Here is a tiny trained network, its code and every weight. The questions are about switching its units off for an input and a class, where a switched-off unit gives its printed mean instead of its output.

import numpy as np


def w(rows, s, z=0):
    codes = np.array(rows[::2]) - 128.0
    scale = np.full(codes.shape[1], s)
    scale[-1] = z or s
    return codes * scale


def f(y):
    return np.maximum(y, 0)


def log_softmax(a):
    a = a - a.max(-1, keepdims=True)
    return a - np.log(np.exp(a).sum(-1, keepdims=True))


def net(x, mask):
    res = np.array(x, float).reshape(1, 5) / 4 @ E
    y = f(res @ A[0][:, :-1].T + A[0][:, -1])
    res = res + np.where(mask, y, B[0][:, -1]) @ B[0][:, :-1]
    return log_softmax(res[-1] @ U[:, :-1].T + U[:, -1])


A, B = {}, {}
E = w([
[127,125,127,130],'x0',
[183,91,209,125],'x1',
[110,109,83,10],'x2',
[127,125,131,125],'x3',
[183,82,28,183],'x4',
],0.013)
A[0] = w([
[119,182,119,197,126],'n1',
[219,93,104,167,254],'n2',
[222,89,146,88,141],'n3',
[146,163,205,111,105],'n4',
[140,127,252,169,139],'n5',
[97,173,137,103,235],'n6',
[73,164,160,88,145],'n7',
[144,130,47,92,98],'n8',
[125,108,131,79,77],'n9',
[63,152,110,157,155],'n10',
],0.013,0.005)
B[0] = w([
[127,255,155,128,188],'n1',
[111,175,133,60,241],'n2',
[185,193,158,122,202],'n3',
[104,79,117,131,203],'n4',
[100,84,115,227,255],'n5',
[163,149,212,148,199],'n6',
[119,156,171,93,204],'n7',
[83,39,60,144,210],'n8',
[153,166,148,124,166],'n9',
[128,221,131,124,179],'n10',
],0.012)
U = w([
[210,172,156,179,74],'0',
[134,188,76,82,254],'1',
[79,1,43,238,28],'2',
],0.0087,0.0013)

Each question gives the input, the list of numbers given to net, and the class t.
The units are the neurons (one row each of A and B). Each row of codes is followed by its name. A weight is (code - 128) times the scale printed after its matrix; where a second scale follows, it is the last column's (A, B and U).
mask holds one flag per neuron, in row order. A switched-off neuron (its flag False) gives its mean, the last column of its row in B, instead of its output. The means were averaged over made-up inputs and are rounded, as every weight is.
A unit's drop is (log p(t) with every unit on - log p(t) with that unit switched off) / (log p(t) with every unit on - log p(t) with every unit switched off).
The circuit of an input: a set's keep is (log p(t) with only the set's units on - log p(t) with every unit switched off) / (log p(t) with every unit on - log p(t) with every unit switched off). Starting from all 10 units, units are removed one at a time, each time the one whose removal leaves the highest keep (on an exact tie, the one counted first), for as long as the keep stays at least 0.8.
units of the circuit, in order: the units of the circuit, biggest drop first
top k neurons: the k neurons with the biggest drops, biggest first
drop when u is switched off: that unit's drop, to one decimal
input [6,5,-8,4,-7], class 2: units of the circuit, in order => n5
input [4,-5,-6,-7,1], class 1: units of the circuit, in order => n5; n6
input [4,3,8,5,-2], class 0: units of the circuit, in order => n2; n6
input [3,2,8,0,-8], class 0: top 2 neurons => n6; n2
input [4,2,-3,-8,-2], class 2: units of the circuit, in order => n5; n3
input [-6,1,2,7,-7], class 0: top 3 neurons => n6; n8; n7
input [6,6,-1,4,0], class 2: top 3 neurons => n5; n1; n6
input [7,4,1,-8,6], class 1: top 3 neurons => n2; n5; n6
input [8,3,7,4,-8], class 0: units of the circuit, in order => n6; n2
input [-6,-3,-4,-3,1], class 1: top 2 neurons => n5; n6
input [-1,2,2,0,5], class 1: top 2 neurons => n5; n2
input [0,-7,-6,-6,2], class 1: top 2 neurons => n5; n6
input [1,6,1,-2,6], class 1: top 3 neurons => n2; n5; n6
input [3,-4,4,-5,4], class 2: units of the circuit, in order => n8
input [-4,-2,2,-4,2], class 2: top 3 neurons => n1; n3; n8
input [-8,-8,0,-8,-4], class 0: top 4 neurons => n6; n2; n8; n4
input [1,-8,7,-3,7], class 2: drop when n8 is switched off => 1.7
input [-1,3,4,1,-8], class 0: drop when n6 is switched off => 0.2
input [3,-5,-5,0,4], class 1: drop when n3 is switched off => 0.0
input [1,1,7,-6,-5], class 0: units of the circuit, in order => n6
